Where the symbols take the points:
miz: le>none, fo>none, vu>none, de>moz, si>none, ne>piz, su>none, pe>none, ze>none
seg: le>none, fo>none, vu>none, de>none, si>gis, ne>none, su>lom, pe>none, ze>none
vem: le>none, fo>none, vu>gis, de>none, si>none, ne>none, su>tun, pe>none, ze>none
ril: le>dur, fo>lep, vu>luk, de>sot, si>lis, ne>pes, su>par, pe>nim, ze>ruf
zof: le>none, fo>none, vu>lom, de>none, si>tun, ne>none, su>none, pe>none, ze>none
nim: le>por, fo>none, vu>none, de>none, si>none, ne>none, su>none, pe>ril, ze>none
tun: le>luk, fo>ket, vu>dur, de>kad, si>zof, ne>mim, su>vem, pe>gan, ze>kel
ger: le>none, fo>none, vu>none, de>none, si>none, ne>por, su>none, pe>moz, ze>none
sud: le>none, fo>lom, vu>none, de>none, si>fal, ne>none, su>none, pe>none, ze>none
ket: le>none, fo>tun, vu>fal, de>none, si>none, ne>none, su>none, pe>none, ze>none
lut: le>none, fo>none, vu>none, de>gis, si>none, ne>none, su>piz, pe>none, ze>none
zuz: le>none, fo>none, vu>none, de>none, si>none, ne>kol, su>none, pe>none, ze>moz
dig: le>none, fo>none, vu>none, de>none, si>none, ne>gis, su>moz, pe>none, ze>none
lom: le>lis, fo>sud, vu>zof, de>gat, si>dur, ne>mel, su>seg, pe>zas, ze>vum
gan: le>none, fo>none, vu>por, de>none, si>none, ne>none, su>none, pe>tun, ze>none
vum: le>none, fo>none, vu>none, de>none, si>kol, ne>none, su>none, pe>none, ze>lom
zas: le>none, fo>none, vu>none, de>none, si>por, ne>none, su>none, pe>lom, ze>none
rup: le>none, fo>none, vu>none, de>kol, si>none, ne>none, su>none, pe>none, ze>piz
mek: le>none, fo>none, vu>none, de>none, si>none, ne>none, su>none, pe>kol, ze>por
bek: le>none, fo>por, vu>none, de>none, si>none, ne>none, su>none, pe>fal, ze>none
vot: le>none, fo>kol, vu>none, de>none, si>none, ne>none, su>none, pe>none, ze>fal
siv: le>none, fo>piz, vu>none, de>fal, si>none, ne>none, su>none, pe>none, ze>none
mav: le>none, fo>none, vu>none, de>none, si>none, ne>none, su>kol, pe>none, ze>gis
kad: le>none, fo>none, vu>piz, de>tun, si>none, ne>none, su>none, pe>none, ze>none
luk: le>tun, fo>none, vu>ril, de>none, si>none, ne>none, su>none, pe>none, ze>none
lep: le>fal, fo>ril, vu>none, de>none, si>none, ne>none, su>none, pe>none, ze>none
piz: le>sot, fo>siv, vu>kad, de>dur, si>gat, ne>miz, su>lut, pe>bas, ze>rup
gat: le>none, fo>none, vu>none, de>lom, si>piz, ne>none, su>none, pe>none, ze>none
raf: le>none, fo>gis, vu>none, de>none, si>none, ne>none, su>fal, pe>none, ze>none
bib: le>none, fo>moz, vu>none, de>none, si>none, ne>fal, su>none, pe>none, ze>none
sot: le>piz, fo>none, vu>none, de>ril, si>none, ne>none, su>none, pe>none, ze>none
kel: le>none, fo>none, vu>kol, de>none, si>none, ne>none, su>none, pe>none, ze>tun
gis: le>par, fo>raf, vu>vem, de>lut, si>seg, ne>dig, su>dur, pe>fep, ze>mav
mel: le>none, fo>none, vu>none, de>none, si>moz, ne>lom, su>none, pe>none, ze>none
fep: le>none, fo>none, vu>none, de>none, si>none, ne>none, su>por, pe>gis, ze>none
ruf: le>kol, fo>none, vu>none, de>none, si>none, ne>none, su>none, pe>none, ze>ril
moz: le>pes, fo>bib, vu>mim, de>miz, si>mel, ne>dur, su>dig, pe>ger, ze>zuz
mim: le>none, fo>none, vu>moz, de>none, si>none, ne>tun, su>none, pe>none, ze>none
par: le>gis, fo>none, vu>none, de>none, si>none, ne>none, su>ril, pe>none, ze>none
por: le>nim, fo>bek, vu>gan, de>bas, si>zas, ne>ger, su>fep, pe>dur, ze>mek
kol: le>ruf, fo>vot, vu>kel, de>rup, si>vum, ne>zuz, su>mav, pe>mek, ze>dur
lis: le>lom, fo>none, vu>none, de>none, si>ril, ne>none, su>none, pe>none, ze>none
bas: le>none, fo>none, vu>none, de>por, si>none, ne>none, su>none, pe>piz, ze>none
pes: le>moz, fo>none, vu>none, de>none, si>none, ne>ril, su>none, pe>none, ze>none
fal: le>lep, fo>dur, vu>ket, de>siv, si>sud, ne>bib, su>raf, pe>bek, ze>vot
dur: le>ril, fo>fal, vu>tun, de>piz, si>lom, ne>moz, su>gis, pe>por, ze>kol

The rows follow the links: the fewer symbols apart two points are, the more alike their rows tend to be.

Row, then point:
-2,-10,-26,-4,50,21,4,80,-6,-53,30,-30,29,27,-3,42,-11,54,-25,-2,11,5,-34,-30,6,-16,-21,14,-94,73,-61,-49,-25,-27,32,30,36,18,-32,43,8,-3,1,-9,-29,3: rup
-26,33,15,-20,-11,-40,-4,-11,24,-28,-41,53,39,-9,-57,35,-43,-50,-47,85,-114,2,22,1,-33,29,-52,-43,37,26,-21,27,15,-13,4,36,-20,34,7,-7,51,-12,17,-19,-14,-12: gis
-16,-36,-3,3,27,40,12,37,-51,34,-55,-82,-4,68,-9,-28,32,-35,-41,80,45,-1,-14,-25,0,27,-20,20,-17,57,-12,18,58,13,-29,17,-29,-34,51,17,-14,-13,-56,5,-47,-40: kel
-62,30,-60,4,-53,0,-19,-38,-32,44,-43,12,-59,24,7,-57,51,-63,23,-21,44,-8,-20,-14,47,25,-3,-3,36,-34,-7,-30,46,-1,-58,-45,-42,-28,27,-18,3,27,-37,27,8,-12: luk
-45,-36,42,37,18,28,-9,-21,-35,-22,-34,12,-23,14,-12,29,-37,-14,85,-9,-12,-6,-3,24,-33,-41,-9,-10,0,-21,33,16,-59,-7,-14,40,-53,-15,-102,17,-8,-57,-9,-17,64,105: por
81,-5,-5,-32,-19,-49,-7,11,66,28,58,-35,-30,-47,-3,49,-2,14,24,-33,-27,6,27,24,-16,17,20,29,-14,-36,34,22,-2,15,-12,2,54,27,89,-42,-6,70,33,31,5,-28: bib
24,0,-3,-14,-13,58,42,-49,-51,59,-14,43,13,40,64,-96,23,-38,-32,22,44,16,-41,1,15,6,58,-13,38,37,20,32,78,-6,29,-14,-16,-58,17,8,-20,-27,-34,-10,-11,-99: zof
-66,68,-23,17,-53,-54,-27,-38,-54,29,-17,-21,-47,-36,-17,-21,52,-26,20,-39,8,14,-12,-50,19,-19,-1,-43,47,-37,-12,-40,-23,0,-24,-78,13,11,-11,-10,39,8,23,10,4,12: ril
48,-8,-29,20,-8,45,8,-25,33,27,-39,8,-18,57,-15,-39,-38,-42,16,-35,28,-8,-28,26,24,-1,71,1,3,-52,-29,53,35,8,-42,22,-20,-21,50,-34,-7,48,-14,45,-1,-86: ket
23,4,-1,-47,-11,-63,18,22,19,33,47,-44,-8,-86,12,-8,37,65,10,19,-17,-7,16,37,-37,33,-19,-4,-22,-7,63,5,54,6,28,4,45,4,69,-65,-7,12,19,12,13,42: moz

Each walk starts at a row. The symbols on each line, taken left to right, move it on to the next point.
Answer with the point's row; about right is enough.
---
4,-57,26,-2,4,-21,-12,-4,31,13,22,-54,-20,-29,32,28,1,46,63,19,-21,-16,50,40,-33,-27,-11,50,-35,-17,94,-15,-36,13,8,37,-7,-25,-2,-18,-36,-29,-2,-1,56,111
pe si si le: -14,35,-41,-23,-47,-117,-14,15,-6,46,25,-42,-51,-65,31,5,57,7,4,9,28,-3,11,-27,-10,33,-3,11,11,-20,61,-48,12,7,-17,-60,12,-14,88,-31,11,41,12,20,10,28
ne ne ne su: -91,70,-30,-2,-59,-74,-43,-1,-6,10,-27,19,-16,-17,-51,23,11,-54,-30,15,-30,4,27,-41,18,29,-30,-10,46,-2,-32,-43,-2,-16,-21,-51,-30,6,7,4,52,20,14,1,-19,12
---
34,6,-7,-23,15,54,10,26,-16,-44,60,76,43,8,51,-42,-9,52,-37,-34,15,-12,-27,20,-3,-9,36,-21,-19,53,-42,-27,0,-16,78,-14,22,-2,-46,20,8,4,16,-27,4,-40
de su si su si: 25,13,46,-19,0,-6,37,3,-30,6,33,47,31,-37,44,-77,17,57,-29,10,0,13,-39,-1,-31,-16,29,-58,44,40,40,51,-11,-1,64,-35,17,-16,-36,7,0,-35,41,-39,-17,-72
su su vu si si vu su: 22,12,41,-18,-20,-41,24,0,23,-12,6,81,52,-15,22,-49,-30,1,-84,36,-70,3,31,-17,-40,11,10,-23,49,44,-11,19,17,-11,40,-8,1,6,-7,24,1,-32,33,-32,-34,-51
---
13,-6,-55,-10,-1,94,-4,-38,-6,-17,7,59,22,79,34,-26,8,-32,-1,-28,36,-27,-25,43,43,36,26,-1,-36,27,-51,-19,74,-11,15,20,-18,-32,-3,-18,14,27,-62,22,6,-40
de fo fo su: -21,17,-24,-20,-12,33,3,-16,1,8,-50,33,30,51,-5,-17,-5,-93,-52,69,-24,-10,15,4,3,77,-22,-1,12,37,-41,14,71,-4,-32,24,-66,-28,39,-7,9,8,-38,10,-21,-51
vu ze ze su de si si: 34,24,-56,-16,13,71,6,-4,13,-59,45,78,44,-19,3,38,-22,51,21,-19,-13,-14,-49,34,29,-10,-12,-21,-58,10,-87,-41,35,-26,64,16,-7,25,-52,-20,48,33,13,-14,-5,-4
---
66,-25,32,40,68,-41,8,61,-6,-6,-39,-82,13,44,-55,57,-24,-6,10,-27,-9,1,-1,-63,18,-24,32,17,-20,-26,-37,45,-70,18,-54,24,64,28,13,32,-21,29,-15,14,-39,-57
ze de fo fo de: 82,-6,-10,43,30,0,8,-5,34,0,-6,30,-3,-11,-55,17,-23,-20,41,-59,-26,33,-4,7,22,-13,46,-12,27,-69,-44,78,-28,19,-40,13,42,50,3,-22,-9,29,-1,16,13,-71
fo fo ne ne su: 48,33,10,2,3,-17,-12,-3,76,-14,-30,43,18,20,-56,47,-61,-52,-26,-7,-81,2,35,5,-5,19,31,-12,42,-69,-73,39,-22,-2,-43,5,15,47,6,-19,16,34,30,21,-27,-58
---
20,-9,-43,-55,-12,10,-7,27,47,-2,82,5,12,-41,31,29,34,46,-11,4,10,-26,3,53,-14,19,-30,22,-87,22,13,-50,66,6,68,6,37,15,59,-54,24,49,25,12,27,20
ne ne ne su: -12,7,-28,-29,-19,38,-21,3,35,-66,17,72,58,21,-36,54,-28,-10,-46,13,-64,-25,11,22,4,26,-24,-9,-40,45,-95,-42,13,-24,36,19,-9,34,-27,18,48,3,18,-9,-14,-20
de su vu le le le le: 1,6,-43,-13,-12,46,23,-52,-39,39,-36,4,-15,18,23,-46,40,-74,0,43,36,-5,-39,16,21,30,0,-7,8,10,7,57,93,-2,-35,6,-18,-57,30,-50,-2,17,-56,17,3,-64
---
46,-13,44,-58,-44,-58,32,10,29,25,66,-20,14,-74,78,-43,27,64,-43,21,6,18,5,24,-26,17,10,6,8,21,96,-12,33,11,57,-9,54,4,51,-13,-16,0,48,-8,-6,-14
si ne ne ne de le: -57,42,-84,-9,-32,3,-28,-1,-31,-26,32,43,-19,-8,5,6,18,0,8,-48,44,-10,-42,-10,46,-19,1,-22,-22,-29,-86,-87,4,-21,12,-77,-9,9,-17,18,45,42,28,16,-7,19
le pe pe ze de: -25,-16,23,21,64,-35,7,82,-57,-20,-7,-96,16,-23,-40,22,12,41,-39,71,10,15,-23,-66,-9,5,-58,-16,-20,74,7,38,-19,-12,-14,38,45,18,-11,33,5,3,-13,-45,-50,-22
---
20,-6,61,6,55,-28,20,49,-37,13,11,-28,34,-2,42,-52,19,57,-62,28,27,28,-9,-63,-24,-14,-19,-20,-2,67,35,-2,-45,-10,21,-5,41,-3,2,64,-28,-37,13,-42,-46,-41
si le le le le ne: 19,-25,24,-36,11,-65,4,67,-7,14,40,-99,-3,-49,25,27,53,52,-20,37,4,11,15,-29,-37,22,-45,27,-37,62,50,-4,1,12,8,13,54,2,73,-1,13,15,-16,-13,-13,17
ne pe ze le le de: -16,-33,-7,27,13,84,-17,-21,-8,-66,-2,49,10,29,11,14,-23,22,43,-32,12,-11,0,47,6,-32,16,10,-36,-19,-30,-38,-44,-30,31,15,-32,-7,-88,27,5,-53,-17,-6,33,77
